Below is a small trained network, with its code and all its weights. Each question gives an input and a class and asks what happens when units are switched off, that is, made to give their printed mean instead of their output.

import numpy as np


def w(rows, s, z=0):
    codes = np.array(rows[::2]) - 128.0
    scale = np.full(codes.shape[1], s)
    scale[-1] = z or s
    return codes * scale


def norm(h):
    return h / np.sqrt((h * h).mean(-1, keepdims=True) + 1e-5)


def f(y):
    return np.maximum(y, 0)


def log_softmax(a):
    a = a - a.max(-1, keepdims=True)
    return a - np.log(np.exp(a).sum(-1, keepdims=True))


def net(x, mask):
    res = np.array(x, float).reshape(1, 3) / 4 @ E
    u = 0
    for l in range(2):
        y = f(norm(res) @ A[l][:, :-1].T + A[l][:, -1])
        res = res + np.where(mask[u : u + 10], y, B[l][:, -1]) @ B[l][:, :-1]
        u += 10
    return log_softmax(norm(res)[-1] @ U[:, :-1].T + U[:, -1])


A, B = {}, {}
E = w([
[184,3,188,117,7,45,173],'x0',
[114,238,222,43,73,227,61],'x1',
[26,195,106,17,180,42,248],'x2',
],0.0049)
A[0] = w([
[118,142,126,83,165,91,161,39],'0.n1',
[140,123,107,103,144,83,130,31],'0.n2',
[153,147,117,87,230,162,91,47],'0.n3',
[156,75,246,109,141,52,197,111],'0.n4',
[207,128,120,177,136,141,76,177],'0.n5',
[119,112,175,155,94,111,122,142],'0.n6',
[121,156,190,90,150,119,146,77],'0.n7',
[86,140,167,96,143,93,195,4],'0.n8',
[109,92,48,175,136,107,163,48],'0.n9',
[87,162,216,40,119,120,16,146],'0.n10',
],0.011,0.0031)
B[0] = w([
[3,141,195,170,98,86,56,183],'0.n1',
[202,159,12,140,162,118,49,152],'0.n2',
[204,89,124,112,178,198,236,192],'0.n3',
[178,141,194,25,170,177,170,237],'0.n4',
[26,178,213,124,143,110,79,229],'0.n5',
[171,112,201,200,193,155,108,177],'0.n6',
[121,112,99,116,118,58,89,170],'0.n7',
[16,150,124,189,187,215,47,191],'0.n8',
[191,214,28,131,102,61,93,208],'0.n9',
[195,113,52,99,86,22,148,254],'0.n10',
],0.007,0.0077)
A[1] = w([
[100,151,99,89,16,160,121,109],'1.n1',
[103,136,87,114,175,188,210,88],'1.n2',
[47,165,103,82,101,146,35,5],'1.n3',
[51,124,144,94,166,140,177,197],'1.n4',
[147,52,113,176,93,247,81,187],'1.n5',
[101,122,138,134,89,145,133,92],'1.n6',
[81,116,82,64,125,101,96,63],'1.n7',
[168,78,57,185,101,39,80,228],'1.n8',
[136,111,123,161,126,168,102,102],'1.n9',
[101,140,88,151,184,182,166,148],'1.n10',
],0.011,0.0025)
B[1] = w([
[134,178,37,73,112,137,107,156],'1.n1',
[191,54,226,85,128,140,110,181],'1.n2',
[188,220,171,163,34,152,20,220],'1.n3',
[169,173,218,157,116,188,90,206],'1.n4',
[117,189,209,144,153,190,43,163],'1.n5',
[196,166,116,112,166,114,72,131],'1.n6',
[9,147,108,181,101,87,78,197],'1.n7',
[134,216,52,68,2,165,83,253],'1.n8',
[150,190,167,112,174,98,69,147],'1.n9',
[156,61,217,96,143,144,226,194],'1.n10',
],0.0073,0.0069)
U = w([
[127,168,164,138,96,162,78,237],'0',
[178,167,31,69,50,104,125,136],'1',
[196,83,203,64,144,182,187,233],'2',
[150,150,173,169,76,98,156,57],'3',
[34,6,141,175,109,65,187,3],'4',
[92,2,80,159,102,151,225,3],'5',
],0.0097,0.004)

Each question gives the input, the list of numbers given to net, and the class t.
The units are the neurons (one row each of A and B). Each row of codes is followed by its name. A weight is (code - 128) times the scale printed after its matrix; where a second scale follows, it is the last column's (A, B and U).
mask holds one flag per neuron, layer by layer. A switched-off neuron (its flag False) gives its mean, the last column of its row in B, instead of its output. The means were averaged over made-up inputs and are rounded, as every weight is.
A unit's drop is (log p(t) with every unit on - log p(t) with that unit switched off) / (log p(t) with every unit on - log p(t) with every unit switched off).
The circuit of an input: a set's keep is (log p(t) with only the set's units on - log p(t) with every unit switched off) / (log p(t) with every unit on - log p(t) with every unit switched off). Starting from the 12 units with the biggest drops (on a tie, the unit counted first), units are removed one at a time, each time the one whose removal leaves the highest keep (on an exact tie, the one counted first), for as long as the keep stays at least 0.8.
circuit, biggest first: the units of the circuit, biggest drop first
top k neurons: the k neurons with the biggest drops, biggest first
k most important neurons of layer l: the k neurons of layer l with the biggest drops, biggest first
drop of u: that unit's drop, to one decimal
input [-3,4,-3], class 1: top 3 neurons	(0.n10, 0.n4, 0.n8)
input [8,-6,2], class 2: circuit, biggest first	(0.n4)
input [5,-5,6], class 0: top 3 neurons	(0.n1, 0.n3, 0.n10)
input [-6,6,-5], class 1: top 2 neurons	(0.n10, 0.n8)
input [-6,-2,-4], class 2: circuit, biggest first	(0.n3, 1.n10)
input [4,2,3], class 2: top 2 neurons	(0.n4, 0.n9)
input [5,-7,8], class 0: circuit, biggest first	(0.n8, 1.n4)
input [7,6,0], class 2: circuit, biggest first	(0.n4, 1.n8)
input [-8,-4,-6], class 2: top 3 neurons	(0.n3, 1.n10, 0.n1)
input [-8,-3,-7], class 2: circuit, biggest first	(0.n3, 1.n10)
input [5,1,8], class 0: top 3 neurons	(0.n8, 0.n1, 0.n3)
input [6,5,0], class 2: circuit, biggest first	(0.n4, 1.n8)
input [-5,5,-2], class 1: 2 most important neurons of layer 0	(0.n10, 0.n4)
input [-1,-8,-7], class 1: 3 most important neurons of layer 0	(0.n9, 0.n8, 0.n1)
input [1,-3,7], class 0: top 2 neurons	(0.n8, 0.n10)
input [4,-1,2], class 2: circuit, biggest first	(0.n4)
input [8,-5,2], class 2: top 3 neurons	(0.n4, 0.n10, 1.n8)
input [-5,5,-1], class 1: 3 most important neurons of layer 0	(0.n10, 0.n4, 0.n8)
input [4,-4,6], class 0: top 3 neurons	(0.n1, 0.n8, 0.n3)
input [1,-7,-6], class 1: circuit, biggest first	(1.n8)
input [5,-3,1], class 2: top 2 neurons	(0.n4, 0.n10)
input [7,-5,-3], class 2: 2 most important neurons of layer 1	(1.n3, 1.n7)
input [2,8,-7], class 1: 2 most important neurons of layer 1	(1.n1, 1.n4)
input [0,4,-1], class 1: drop of 0.n10	0.3
input [-8,-2,2], class 2: drop of 1.n7	0.0
input [5,8,3], class 1: drop of 0.n10	0.9
input [-2,6,-2], class 1: drop of 0.n10	0.4
